Here is a tiny trained network, its code and every weight. The questions are about switching its units off for an input and a class, where a switched-off unit gives its printed mean instead of its output.

import numpy as np


def w(rows, s, z=0):
    codes = np.array(rows[::2]) - 128.0
    scale = np.full(codes.shape[1], s)
    scale[-1] = z or s
    return codes * scale


def f(y):
    return np.maximum(y, 0)


def log_softmax(a):
    a = a - a.max(-1, keepdims=True)
    return a - np.log(np.exp(a).sum(-1, keepdims=True))


def net(x, mask):
    res = np.array(x, float).reshape(1, 2) / 4 @ E
    y = f(res @ A[0][:, :-1].T + A[0][:, -1])
    res = res + np.where(mask, y, B[0][:, -1]) @ B[0][:, :-1]
    return log_softmax(res[-1] @ U[:, :-1].T + U[:, -1])


A, B = {}, {}
E = w([
[237,62,175,189,39,157],'x0',
[75,156,255,129,102,101],'x1',
],0.0078)
A[0] = w([
[72,136,254,105,125,128,127],'neuron 0',
[183,125,11,125,141,146,130],'neuron 1',
[167,107,169,151,137,133,77],'neuron 2',
[155,105,157,146,202,108,102],'neuron 3',
[158,109,44,101,133,117,80],'neuron 4',
[65,140,80,104,143,122,147],'neuron 5',
[55,140,106,105,157,139,81],'neuron 6',
[170,137,127,139,111,140,83],'neuron 7',
[118,112,120,116,134,129,254],'neuron 8',
[113,145,125,122,143,132,206],'neuron 9',
[185,116,153,134,90,133,71],'neuron 10',
[210,117,143,136,95,134,138],'neuron 11',
[59,146,113,119,155,107,76],'neuron 12',
],0.017,0.009)
B[0] = w([
[56,136,107,197,115,144,249],'neuron 0',
[57,140,128,190,127,135,225],'neuron 1',
[112,116,124,108,191,137,160],'neuron 2',
[128,131,136,131,130,115,128],'neuron 3',
[62,109,115,150,123,158,180],'neuron 4',
[138,118,147,77,157,114,216],'neuron 5',
[120,98,132,83,179,157,194],'neuron 6',
[101,102,157,95,142,135,149],'neuron 7',
[254,152,171,214,95,91,223],'neuron 8',
[200,155,151,170,130,143,195],'neuron 9',
[123,90,109,105,200,147,176],'neuron 10',
[157,140,167,88,166,124,207],'neuron 11',
[107,85,144,77,166,142,192],'neuron 12',
],0.029,0.012)
U = w([
[6,133,127,196,104,133,122],'0',
[154,60,166,57,189,131,88],'1',
[235,182,144,160,73,73,255],'2',
[119,135,113,99,85,94,85],'3',
],0.012,0.0058)

Each question gives the input, the list of numbers given to net, and the class t.
The units are the neurons (one row each of A and B). Each row of codes is followed by its name. A weight is (code - 128) times the scale printed after its matrix; where a second scale follows, it is the last column's (A, B and U).
mask holds one flag per neuron, in row order. A switched-off neuron (its flag False) gives its mean, the last column of its row in B, instead of its output. The means were averaged over made-up inputs and are rounded, as every weight is.
A unit's drop is (log p(t) with every unit on - log p(t) with that unit switched off) / (log p(t) with every unit on - log p(t) with every unit switched off).
The circuit of an input: a set's keep is (log p(t) with only the set's units on - log p(t) with every unit switched off) / (log p(t) with every unit on - log p(t) with every unit switched off). Starting from the 12 units with the biggest drops (on a tie, the unit counted first), units are removed one at a time, each time the one whose removal leaves the highest keep (on an exact tie, the one counted first), for as long as the keep stays at least 0.8.
units of the circuit, in order: the units of the circuit, biggest drop first
k most important neurons: the k neurons with the biggest drops, biggest first
drop when u is switched off: that unit's drop, to one decimal
input [-5,-4], class 1: units of the circuit, in order => (neuron 0)
input [7,-7], class 0: 3 most important neurons => (neuron 1; neuron 4; neuron 5)
input [-4,-3], class 1: 2 most important neurons => (neuron 0; neuron 5)
input [-1,3], class 2: 2 most important neurons => (neuron 1; neuron 4)
input [3,0], class 2: 2 most important neurons => (neuron 12; neuron 6)
input [-4,-2], class 1: 4 most important neurons => (neuron 0; neuron 6; neuron 5; neuron 12)
input [8,7], class 1: 4 most important neurons => (neuron 11; neuron 10; neuron 1; neuron 2)
input [-3,2], class 2: 2 most important neurons => (neuron 1; neuron 10)
input [6,-6], class 0: 2 most important neurons => (neuron 1; neuron 4)
input [-6,-5], class 1: 3 most important neurons => (neuron 0; neuron 5; neuron 6)
input [-2,-2], class 2: drop when neuron 0 is switched off => 0.3
input [4,-7], class 0: drop when neuron 1 is switched off => 2.1
input [0,-3], class 2: drop when neuron 0 is switched off => 1.4
input [7,-8], class 0: units of the circuit, in order => (neuron 1)
